Below is a small trained network, with its code and all its weights. Each question gives an input and a class and asks what happens when units are switched off, that is, made to give their printed mean instead of their output.

import numpy as np


def w(rows, s, z=0):
    codes = np.array(rows[::2]) - 128.0
    scale = np.full(codes.shape[1], s)
    scale[-1] = z or s
    return codes * scale


def norm(h):
    return h / np.sqrt((h * h).mean(-1, keepdims=True) + 1e-5)


def f(y):
    return np.maximum(y, 0)


def log_softmax(a):
    a = a - a.max(-1, keepdims=True)
    return a - np.log(np.exp(a).sum(-1, keepdims=True))


def net(x, mask):
    res = np.array(x, float).reshape(1, 3) / 4 @ E
    u = 0
    for l in range(2):
        y = f(norm(res) @ A[l][:, :-1].T + A[l][:, -1])
        res = res + np.where(mask[u : u + 10], y, B[l][:, -1]) @ B[l][:, :-1]
        u += 10
    return log_softmax(norm(res)[-1] @ U[:, :-1].T + U[:, -1])


A, B = {}, {}
E = w([
[126,179,200,81,174,89,253,191],'x0',
[131,107,222,149,62,142,97,183],'x1',
[28,171,215,122,125,89,47,78],'x2',
],0.0076)
A[0] = w([
[159,95,103,114,148,123,107,58,105],'0.n0',
[179,143,139,1,127,96,166,156,97],'0.n1',
[156,114,127,150,127,127,138,156,14],'0.n2',
[107,79,113,187,136,139,94,169,19],'0.n3',
[215,104,115,212,130,185,130,116,135],'0.n4',
[57,119,137,184,168,89,91,149,253],'0.n5',
[143,107,160,171,64,154,45,195,45],'0.n6',
[151,116,200,95,87,171,140,171,51],'0.n7',
[136,150,206,186,172,85,86,112,68],'0.n8',
[155,77,187,168,182,137,98,48,120],'0.n9',
],0.0099,0.0022)
B[0] = w([
[75,125,132,99,58,155,196,129,195],'0.n0',
[86,158,125,125,37,180,117,127,231],'0.n1',
[213,140,146,140,255,111,86,176,151],'0.n2',
[180,128,97,99,94,216,212,128,172],'0.n3',
[149,211,150,134,110,145,67,136,238],'0.n4',
[135,216,102,168,115,219,115,149,235],'0.n5',
[102,91,108,142,102,32,161,83,253],'0.n6',
[95,68,108,221,154,33,174,60,214],'0.n7',
[188,87,161,125,233,179,133,145,222],'0.n8',
[197,179,123,58,77,100,167,111,186],'0.n9',
],0.0062,0.0061)
A[1] = w([
[222,181,156,132,146,144,114,110,255],'1.n0',
[105,173,52,188,73,112,165,191,79],'1.n1',
[112,98,193,71,123,77,145,214,247],'1.n2',
[49,163,170,67,155,104,37,74,198],'1.n3',
[118,181,14,53,222,98,143,66,2],'1.n4',
[46,141,99,100,187,200,167,110,108],'1.n5',
[104,140,112,115,133,2,128,75,206],'1.n6',
[185,47,58,132,150,121,147,231,128],'1.n7',
[84,90,195,104,139,60,202,199,58],'1.n8',
[126,206,133,39,212,49,195,166,151],'1.n9',
],0.0078,0.00091)
B[1] = w([
[54,171,149,61,193,133,202,180,205],'1.n0',
[70,166,184,118,152,130,146,145,243],'1.n1',
[121,115,68,130,90,110,70,152,194],'1.n2',
[180,100,101,129,168,173,126,239,236],'1.n3',
[145,59,210,141,103,64,83,155,243],'1.n4',
[155,116,118,175,131,73,202,74,228],'1.n5',
[142,135,140,76,181,96,173,131,180],'1.n6',
[137,92,171,147,210,152,1,135,198],'1.n7',
[169,116,75,93,115,157,130,68,231],'1.n8',
[122,121,82,144,64,164,45,101,253],'1.n9',
],0.0097,0.0052)
U = w([
[156,162,165,143,229,216,69,220,152],'0',
[136,157,44,111,3,193,99,102,146],'1',
[157,40,185,181,101,31,105,115,140],'2',
[70,210,164,114,172,130,229,95,149],'3',
[51,109,102,93,164,135,125,123,2],'4',
],0.014,0.0088)

Each question gives the input, the list of numbers given to net, and the class t.
The units are the neurons (one row each of A and B). Each row of codes is followed by its name. A weight is (code - 128) times the scale printed after its matrix; where a second scale follows, it is the last column's (A, B and U).
mask holds one flag per neuron, layer by layer. A switched-off neuron (its flag False) gives its mean, the last column of its row in B, instead of its output. The means were averaged over made-up inputs and are rounded, as every weight is.
A unit's drop is (log p(t) with every unit on - log p(t) with that unit switched off) / (log p(t) with every unit on - log p(t) with every unit switched off).
The circuit of an input: a set's keep is (log p(t) with only the set's units on - log p(t) with every unit switched off) / (log p(t) with every unit on - log p(t) with every unit switched off). Starting from the 12 units with the biggest drops (on a tie, the unit counted first), units are removed one at a time, each time the one whose removal leaves the highest keep (on an exact tie, the one counted first), for as long as the keep stays at least 0.8.
circuit, biggest first: the units of the circuit, biggest drop first
unit that matters most: the unit with the biggest drop
k most important neurons: the k neurons with the biggest drops, biggest first
drop of u: that unit's drop, to one decimal
input [-2,-8,6], class 2: 4 most important neurons : (1.n4; 1.n5; 0.n4; 0.n0)
input [7,7,-1], class 1: 3 most important neurons : (1.n8; 1.n4; 1.n2)
input [-5,-2,6], class 0: unit that matters most : 1.n3
input [6,6,-4], class 1: circuit, biggest first : (1.n8; 1.n2)
input [3,2,-3], class 3: 3 most important neurons : (0.n1; 1.n1; 0.n8)
input [3,-8,5], class 2: 2 most important neurons : (1.n4; 1.n5)
input [1,-8,7], class 2: 3 most important neurons : (1.n4; 1.n5; 0.n4)
input [7,5,8], class 0: 2 most important neurons : (1.n3; 0.n8)
input [-6,-7,2], class 2: 2 most important neurons : (1.n4; 0.n1)
input [-3,-4,-1], class 2: 2 most important neurons : (1.n4; 0.n5)
input [-5,-7,-4], class 2: 3 most important neurons : (1.n4; 0.n1; 0.n5)
input [-4,3,4], class 0: 2 most important neurons : (0.n8; 0.n1)
input [4,-5,-2], class 2: 4 most important neurons : (1.n4; 0.n5; 1.n5; 0.n0)
input [6,-4,5], class 1: 2 most important neurons : (1.n9; 0.n4)
input [4,2,-1], class 1: 4 most important neurons : (1.n8; 0.n5; 1.n2; 1.n0)
input [-1,-3,-4], class 0: circuit, biggest first : (1.n7)
input [0,1,-3], class 3: drop of 0.n0 : -0.1
input [-4,6,-3], class 2: drop of 0.n6 : 4.5
input [0,-7,-6], class 2: drop of 0.n8 : 0.3
input [5,5,-1], class 1: unit that matters most : 1.n8
